Below are the code and all the weights of a small trained network. Each question names an input and a target symbol and asks about switching units off, where a switched-off unit gives its printed mean instead of its output.

import numpy as np


def w(rows, s, z=0):
    codes = np.array(rows[::2]) - 128.0
    scale = np.full(codes.shape[1], s)
    scale[-1] = z or s
    return codes * scale


def f(y):
    return y / 2 * (1 + np.tanh(0.7978845608 * (y + 0.044715 * y**3)))


def softmax(a):
    e = np.exp(a - a.max(-1, keepdims=True))
    return e / e.sum(-1, keepdims=True)


def log_softmax(a):
    a = a - a.max(-1, keepdims=True)
    return a - np.log(np.exp(a).sum(-1, keepdims=True))


def net(x, mask):
    ids = ['αβγεηλξπσφψω'.index(c) for c in x.split()]
    T = len(ids)
    res = E[ids] + P[:T]
    r = res
    for j in range(3):
        rows = slice(4 * j, 4 * j + 4)
        q, k, v = (r @ M[0][rows].T for M in (Q, K, V))
        z = softmax(np.where(np.tri(T) > 0, q @ k.T / 4**0.5, -1e9)) @ v
        o = O[0][rows]
        res = res + np.where(mask[j], z, o[:, -1]) @ o[:, :-1]
    y = f(res @ A[0][:, :-1].T + A[0][:, -1])
    res = res + np.where(mask[3:19], y, B[0][:, -1]) @ B[0][:, :-1]
    return log_softmax(res[-1] @ U[:, :-1].T + U[:, -1])


Q, K, V, O, A, B = {}, {}, {}, {}, {}, {}
E = w([
[194,239,61],'α',
[241,115,196],'β',
[166,154,141],'γ',
[129,86,176],'ε',
[109,99,102],'η',
[184,94,86],'λ',
[154,189,24],'ξ',
[54,86,112],'π',
[116,72,100],'σ',
[254,203,155],'φ',
[180,39,170],'ψ',
[51,153,81],'ω',
],0.0093)
P = w([
[141,150,222],'0',
[236,112,63],'1',
[54,123,98],'2',
[238,114,50],'3',
[49,126,98],'4',
[242,118,48],'5',
[47,135,93],'6',
[249,127,57],'7',
[77,156,147],'8',
],0.012)
Q[0] = w([
[179,130,83],'H1',
[191,135,116],'H1',
[35,202,129],'H1',
[128,6,127],'H1',
[117,189,186],'H2',
[105,113,167],'H2',
[116,152,98],'H2',
[123,105,73],'H2',
[59,128,181],'H3',
[217,157,122],'H3',
[61,100,75],'H3',
[245,65,73],'H3',
],0.012)
K[0] = w([
[151,144,157],'H1',
[76,113,214],'H1',
[97,155,58],'H1',
[147,62,149],'H1',
[128,121,200],'H2',
[39,119,136],'H2',
[94,176,130],'H2',
[120,132,34],'H2',
[120,26,52],'H3',
[142,199,191],'H3',
[114,69,110],'H3',
[122,138,249],'H3',
],0.011)
V[0] = w([
[141,113,123],'H1',
[118,167,183],'H1',
[95,173,71],'H1',
[178,62,125],'H1',
[163,153,96],'H2',
[111,125,91],'H2',
[140,106,100],'H2',
[130,79,62],'H2',
[154,194,163],'H3',
[68,75,131],'H3',
[69,249,97],'H3',
[165,177,136],'H3',
],0.014)
O[0] = w([
[174,136,139,138],'H1',
[105,129,142,162],'H1',
[139,73,43,67],'H1',
[149,193,168,172],'H1',
[220,117,137,254],'H2',
[124,158,156,123],'H2',
[161,196,177,180],'H2',
[155,208,168,186],'H2',
[113,207,33,236],'H3',
[199,33,181,13],'H3',
[130,48,2,76],'H3',
[77,247,41,217],'H3',
],0.0069,0.0048)
A[0] = w([
[51,109,195,147],'N1',
[80,72,110,125],'N2',
[102,137,72,173],'N3',
[133,154,95,133],'N4',
[140,169,119,152],'N5',
[183,115,171,197],'N6',
[139,155,121,177],'N7',
[128,131,193,83],'N8',
[171,171,94,113],'N9',
[174,61,69,254],'N10',
[142,170,145,125],'N11',
[88,191,135,90],'N12',
[150,136,20,158],'N13',
[173,164,170,130],'N14',
[3,78,158,165],'N15',
[137,177,133,152],'N16',
],0.012,0.0042)
B[0] = w([
[246,133,116,149],'N1',
[69,98,106,130],'N2',
[127,97,191,186],'N3',
[119,77,132,187],'N4',
[111,90,148,203],'N5',
[161,166,142,166],'N6',
[116,111,171,186],'N7',
[122,138,154,145],'N8',
[118,108,111,233],'N9',
[147,174,77,160],'N10',
[73,120,124,185],'N11',
[118,117,91,188],'N12',
[165,93,165,246],'N13',
[86,165,97,192],'N14',
[140,146,22,149],'N15',
[76,108,136,207],'N16',
],0.011,0.013)
U = w([
[172,54,160,80],'α',
[85,214,192,50],'β',
[114,179,122,132],'γ',
[196,222,78,116],'ε',
[170,192,102,123],'η',
[114,192,143,255],'λ',
[126,122,122,243],'ξ',
[223,159,48,57],'π',
[201,130,147,112],'σ',
[42,81,179,85],'φ',
[192,186,208,99],'ψ',
[32,201,1,8],'ω',
],0.0076,0.0063)

Each question gives the input, a string of symbols that net reads in full, and the target symbol t.
The units are the heads (4 rows each of Q, K, V and O) and the neurons (one row each of A and B). Each row of codes is followed by its name. A weight is (code - 128) times the scale printed after its matrix; where a second scale follows, it is the last column's (O, A, B and U).
mask holds one flag per unit, heads first, then neurons. A switched-off unit (its flag False) gives its mean, the last column of its rows in O or B, instead of its output. The means were averaged over made-up inputs and are rounded, as every weight is.
A unit's drop is (log p(t) with every unit on - log p(t) with that unit switched off) / (log p(t) with every unit on - log p(t) with every unit switched off).
The circuit of an input: a set's keep is (log p(t) with only the set's units on - log p(t) with every unit switched off) / (log p(t) with every unit on - log p(t) with every unit switched off). Starting from the 12 units with the biggest drops (on a tie, the unit counted first), units are removed one at a time, each time the one whose removal leaves the highest keep (on an exact tie, the one counted first), for as long as the keep stays at least 0.8.
circuit, biggest first: the units of the circuit, biggest drop first
unit that matters most: the unit with the biggest drop
top k neurons: the k neurons with the biggest drops, biggest first
which heads matter: for each layer, one digit per head in row order, 1 if its drop is at least 0.15 and else 0, layers parted by /
drop when u is switched off: that unit's drop, to one decimal
input ω η β λ η σ, target π: circuit, biggest first	H3, N10
input ω φ ξ ω η γ φ β, target π: which heads matter	001
input ω η λ γ, target π: circuit, biggest first	H3, N10
input β φ α ξ ξ ω ξ ω, target ω: circuit, biggest first	H3, N12
input ω ε ψ λ φ γ λ λ, target π: circuit, biggest first	H3, N10
input α ε β σ, target α: circuit, biggest first	H3, N13, N3, N4
input β ε β φ γ γ, target ω: which heads matter	101
input β φ ξ φ ε η, target ω: top neuron	N14
input β φ φ ε σ ξ, target ω: which heads matter	111
input ω η ξ β λ φ, target π: circuit, biggest first	H3, N10
input ψ β σ α, target β: which heads matter	101
input φ γ ω η σ φ σ β, target φ: which heads matter	001
input β σ ω π β ω ε α, target ω: which heads matter	101
input α ψ ω α ω γ, target α: top 3 neurons	N13, N3, N4
input α π η γ ε β β α, target α: which heads matter	001
input α π β φ σ ω α ω, target α: unit that matters most	N13
input ω π π, target π: top 2 neurons	N15, N1
input π β α ψ, target ε: which heads matter	001
input π α φ λ, target ε: which heads matter	011
input α ε ε ε, target α: top 2 neurons	N13, N3
input ω φ φ ω β β, target π: top neuron	N10
input π φ φ φ β ψ ξ β, target ε: top 2 neurons	N10, N6
input β γ ω η ψ ψ, target ω: top 2 neurons	N14, N13
input ψ λ β σ ξ φ, target β: drop when H1 is switched off	0.2
